Here is a tiny trained network, its code and every weight. The questions are about switching its units off for an input and a class, where a switched-off unit gives its printed mean instead of its output.

import numpy as np


def w(rows, s, z=0):
    codes = np.array(rows[::2]) - 128.0
    scale = np.full(codes.shape[1], s)
    scale[-1] = z or s
    return codes * scale


def f(y):
    return y / 2 * (1 + np.tanh(0.7978845608 * (y + 0.044715 * y**3)))


def log_softmax(a):
    a = a - a.max(-1, keepdims=True)
    return a - np.log(np.exp(a).sum(-1, keepdims=True))


def net(x, mask):
    res = np.array(x, float).reshape(1, 3) / 4 @ E
    y = f(res @ A[0][:, :-1].T + A[0][:, -1])
    res = res + np.where(mask, y, B[0][:, -1]) @ B[0][:, :-1]
    return log_softmax(res[-1] @ U[:, :-1].T + U[:, -1])


A, B = {}, {}
E = w([
[112,161,125,19],'x0',
[2,216,157,109],'x1',
[151,198,76,146],'x2',
],0.017)
A[0] = w([
[81,150,146,155,214],'n1',
[106,138,189,114,207],'n2',
[129,169,209,122,135],'n3',
[144,165,55,133,119],'n4',
[57,171,151,121,59],'n5',
[197,102,61,165,116],'n6',
[201,131,142,119,89],'n7',
[49,125,71,138,130],'n8',
[117,50,184,69,99],'n9',
[168,115,128,2,116],'n10',
[84,84,103,218,124],'n11',
[111,122,123,195,95],'n12',
[111,87,139,187,105],'n13',
[65,163,163,121,113],'n14',
[133,119,113,117,254],'n15',
[74,67,205,138,106],'n16',
[77,67,65,37,118],'n17',
[207,91,114,116,72],'n18',
[148,209,73,145,100],'n19',
[81,76,197,137,95],'n20',
[120,71,185,194,126],'n21',
[185,100,125,148,168],'n22',
[162,176,90,29,86],'n23',
[169,211,74,139,112],'n24',
[122,84,216,98,139],'n25',
[190,130,107,132,139],'n26',
[178,100,88,101,81],'n27',
[196,92,121,65,135],'n28',
[109,90,185,108,105],'n29',
[184,204,79,133,102],'n30',
[80,154,90,144,147],'n31',
],0.014)
B[0] = w([
[79,64,82,118,225],'n1',
[139,66,108,135,218],'n2',
[96,98,110,172,174],'n3',
[220,105,184,133,175],'n4',
[74,136,147,178,204],'n5',
[86,117,128,145,251],'n6',
[71,135,143,182,183],'n7',
[71,99,139,150,183],'n8',
[213,154,233,217,205],'n9',
[119,207,37,184,243],'n10',
[170,211,47,152,205],'n11',
[100,245,98,193,165],'n12',
[135,180,99,132,178],'n13',
[79,100,140,156,214],'n14',
[195,18,73,35,245],'n15',
[167,120,148,170,196],'n16',
[165,204,63,149,206],'n17',
[62,139,155,148,221],'n18',
[176,126,160,168,184],'n19',
[164,146,169,191,180],'n20',
[146,150,102,119,212],'n21',
[74,100,113,129,241],'n22',
[139,174,87,183,216],'n23',
[223,101,202,157,194],'n24',
[194,104,136,173,203],'n25',
[61,107,119,150,208],'n26',
[71,134,154,169,191],'n27',
[1,73,149,162,235],'n28',
[172,130,168,195,169],'n29',
[190,117,199,194,191],'n30',
[89,78,125,181,184],'n31',
],0.0095,0.015)
U = w([
[35,106,156,149,87],'0',
[194,137,221,168,156],'1',
[125,251,49,150,153],'2',
[131,31,67,81,254],'3',
[150,160,125,87,83],'4',
[139,134,153,101,80],'5',
[158,181,119,51,98],'6',
],0.014,0.011)

Each question gives the input, the list of numbers given to net, and the class t.
The units are the neurons (one row each of A and B). Each row of codes is followed by its name. A weight is (code - 128) times the scale printed after its matrix; where a second scale follows, it is the last column's (A, B and U).
mask holds one flag per neuron, in row order. A switched-off neuron (its flag False) gives its mean, the last column of its row in B, instead of its output. The means were averaged over made-up inputs and are rounded, as every weight is.
A unit's drop is (log p(t) with every unit on - log p(t) with that unit switched off) / (log p(t) with every unit on - log p(t) with every unit switched off).
The circuit of an input: a set's keep is (log p(t) with only the set's units on - log p(t) with every unit switched off) / (log p(t) with every unit on - log p(t) with every unit switched off). Starting from the 12 units with the biggest drops (on a tie, the unit counted first), units are removed one at a time, each time the one whose removal leaves the highest keep (on an exact tie, the one counted first), for as long as the keep stays at least 0.8.
units of the circuit, in order: the units of the circuit, biggest drop first
most important unit: the unit with the biggest drop
top k neurons: the k neurons with the biggest drops, biggest first
drop when u is switched off: that unit's drop, to one decimal
input [6,-6,-4], class 0: most important unit	n28
input [2,-3,4], class 1: top 4 neurons	n1, n30, n24, n4
input [2,0,-3], class 3: top 2 neurons	n30, n24
input [-6,-5,3], class 2: top 2 neurons	n11, n12
input [1,-7,7], class 0: top 2 neurons	n28, n26
input [-1,3,-4], class 1: top 4 neurons	n28, n20, n22, n16
input [-8,-7,1], class 2: top 3 neurons	n11, n12, n13
input [6,5,-4], class 2: top 2 neurons	n17, n10
input [-7,6,2], class 2: top 2 neurons	n11, n12
input [3,1,1], class 3: top 2 neurons	n11, n12
input [8,-1,-7], class 2: top 2 neurons	n10, n17
input [-3,-3,-3], class 3: top 2 neurons	n10, n5
input [8,-8,-6], class 0: drop when n18 is switched off	0.1
input [-5,1,-4], class 2: drop when n11 is switched off	0.3
input [-8,-4,-6], class 2: units of the circuit, in order	n11
input [-4,4,-8], class 1: drop when n7 is switched off	0.0
input [4,-5,2], class 0: drop when n28 is switched off	0.4
